Below are the code and all the weights of a small trained network. Each question names an input and a class and asks about switching units off, where a switched-off unit gives its printed mean instead of its output.

import numpy as np


def w(rows, s, z=0):
    codes = np.array(rows[::2]) - 128.0
    scale = np.full(codes.shape[1], s)
    scale[-1] = z or s
    return codes * scale


def norm(h):
    return h / np.sqrt((h * h).mean(-1, keepdims=True) + 1e-5)


def f(y):
    return y / 2 * (1 + np.tanh(0.7978845608 * (y + 0.044715 * y**3)))


def log_softmax(a):
    a = a - a.max(-1, keepdims=True)
    return a - np.log(np.exp(a).sum(-1, keepdims=True))


def net(x, mask):
    res = np.array(x, float).reshape(1, 7) / 4 @ E
    u = 0
    for l in range(3):
        y = f(norm(res) @ A[l][:, :-1].T + A[l][:, -1])
        res = res + np.where(mask[u : u + 5], y, B[l][:, -1]) @ B[l][:, :-1]
        u += 5
    return log_softmax(norm(res)[-1] @ U[:, :-1].T + U[:, -1])


A, B = {}, {}
E = w([
[189,172,170,113,93,114,55,194,161,194,96],'x0',
[205,116,83,118,168,132,76,113,199,106,121],'x1',
[218,160,163,138,147,160,59,162,182,160,115],'x2',
[92,101,142,133,155,152,154,96,116,98,188],'x3',
[147,126,56,144,175,141,113,101,133,112,83],'x4',
[166,93,255,149,164,230,162,116,166,105,243],'x5',
[167,42,68,76,81,72,159,79,219,50,201],'x6',
],0.0063)
A[0] = w([
[96,152,81,112,66,82,113,146,99,153,31,28],'0.n0',
[6,121,92,136,151,125,179,107,52,110,117,6],'0.n1',
[107,111,157,117,133,127,153,120,135,111,172,55],'0.n2',
[123,99,9,115,128,96,138,109,155,99,133,29],'0.n3',
[96,100,155,121,93,122,165,120,136,111,212,2],'0.n4',
],0.022,0.0027)
B[0] = w([
[112,154,135,173,152,16,116,205,154,193,162,239],'0.n0',
[63,136,117,111,133,248,162,143,23,126,81,248],'0.n1',
[136,119,170,135,112,104,130,145,151,137,167,177],'0.n2',
[170,114,55,108,115,144,120,75,175,88,91,214],'0.n3',
[121,116,173,129,94,85,155,116,166,142,212,204],'0.n4',
],0.016,0.019)
A[1] = w([
[189,92,54,107,129,110,106,81,165,78,85,48],'1.n0',
[225,160,188,132,179,204,66,107,131,125,70,4],'1.n1',
[194,131,115,114,62,130,121,49,69,89,3,30],'1.n2',
[194,159,186,164,196,175,79,140,171,138,114,146],'1.n3',
[153,103,26,101,145,132,124,74,172,63,96,5],'1.n4',
],0.017,0.0017)
B[1] = w([
[105,176,111,169,32,204,122,84,243,137,69,229],'1.n0',
[184,220,178,105,219,180,79,73,81,175,127,235],'1.n1',
[138,38,130,118,163,16,114,162,105,67,165,192],'1.n2',
[231,118,87,142,222,129,115,102,95,115,106,255],'1.n3',
[143,151,80,112,15,173,110,49,247,105,64,240],'1.n4',
],0.011,0.0092)
A[2] = w([
[146,131,199,94,117,144,122,85,144,139,207,132],'2.n0',
[79,119,129,92,138,206,117,117,24,82,59,52],'2.n1',
[167,115,249,138,144,133,124,92,149,92,183,87],'2.n2',
[87,76,148,116,106,179,140,103,131,53,106,56],'2.n3',
[107,66,141,107,148,161,113,117,65,48,97,5],'2.n4',
],0.019,0.0018)
B[2] = w([
[148,6,97,72,125,34,91,155,70,10,88,227],'2.n0',
[50,122,112,45,132,220,252,95,115,95,183,254],'2.n1',
[162,40,223,142,84,84,100,115,98,90,193,240],'2.n2',
[134,224,185,215,158,57,56,214,155,238,97,196],'2.n3',
[105,144,78,186,147,66,115,221,86,197,105,177],'2.n4',
],0.011,0.014)
U = w([
[124,191,107,183,172,2,93,209,154,222,112,28],'0',
[231,154,152,102,226,174,90,60,77,126,116,4],'1',
[159,27,210,107,83,76,131,105,123,66,213,129],'2',
[31,148,104,96,139,228,219,136,55,144,129,225],'3',
[148,147,62,125,51,157,115,46,252,104,71,243],'4',
],0.0099,0.0014)

Each question gives the input, the list of numbers given to net, and the class t.
The units are the neurons (one row each of A and B). Each row of codes is followed by its name. A weight is (code - 128) times the scale printed after its matrix; where a second scale follows, it is the last column's (A, B and U).
mask holds one flag per neuron, layer by layer. A switched-off neuron (its flag False) gives its mean, the last column of its row in B, instead of its output. The means were averaged over made-up inputs and are rounded, as every weight is.
A unit's drop is (log p(t) with every unit on - log p(t) with that unit switched off) / (log p(t) with every unit on - log p(t) with every unit switched off).
The circuit of an input: a set's keep is (log p(t) with only the set's units on - log p(t) with every unit switched off) / (log p(t) with every unit on - log p(t) with every unit switched off). Starting from the 12 units with the biggest drops (on a tie, the unit counted first), units are removed one at a time, each time the one whose removal leaves the highest keep (on an exact tie, the one counted first), for as long as the keep stays at least 0.8.
units of the circuit, in order: the units of the circuit, biggest drop first
unit that matters most: the unit with the biggest drop
k most important neurons: the k neurons with the biggest drops, biggest first
top k neurons in layer l: the k neurons of layer l with the biggest drops, biggest first
drop when u is switched off: that unit's drop, to one decimal
input [5,8,7,-2,1,0,3], class 4: 2 most important neurons => [0.n1; 0.n0]
input [-6,3,2,8,0,-2,7], class 4: units of the circuit, in order => [0.n3]
input [3,-3,8,6,-7,-2,-7], class 1: top 3 neurons in layer 0 => [0.n1; 0.n0; 0.n4]
input [5,2,3,3,5,2,-8], class 1: 3 most important neurons => [0.n1; 0.n0; 0.n3]
input [0,-7,8,2,5,5,-7], class 1: 3 most important neurons => [0.n1; 0.n0; 0.n4]
input [8,8,6,7,3,-1,-1], class 1: 2 most important neurons => [0.n3; 0.n0]
input [6,-3,3,-4,7,5,-8], class 1: top 2 neurons in layer 0 => [0.n1; 0.n0]
input [4,3,8,1,-1,-1,4], class 1: units of the circuit, in order => [0.n0; 1.n1]
input [1,8,-3,0,-6,4,-7], class 1: 3 most important neurons => [0.n1; 0.n4; 0.n0]
input [2,-5,8,3,-3,2,-7], class 1: 2 most important neurons => [0.n1; 0.n0]
input [7,-4,7,0,2,7,3], class 1: top 3 neurons in layer 0 => [0.n4; 0.n0; 0.n1]
input [6,0,1,-1,-6,3,-3], class 1: 3 most important neurons => [0.n1; 0.n4; 0.n0]
input [-7,-2,-8,2,8,7,5], class 3: 2 most important neurons => [0.n1; 0.n0]
input [-7,-2,1,-7,8,6,5], class 4: unit that matters most => 0.n3
input [2,5,5,8,-6,-1,-5], class 1: top 2 neurons in layer 0 => [0.n1; 0.n0]
input [-2,0,3,-8,4,6,-8], class 1: top 2 neurons in layer 0 => [0.n1; 0.n0]
input [-7,-6,-2,8,-7,-7,7], class 3: drop when 0.n1 is switched off => 6.3
input [5,6,-5,7,-2,-2,5], class 4: drop when 0.n3 is switched off => 0.3
input [1,-8,7,4,4,-3,6], class 4: drop when 0.n3 is switched off => 0.6
input [2,1,3,-7,3,-5,6], class 4: top neuron in layer 0 => [0.n3]
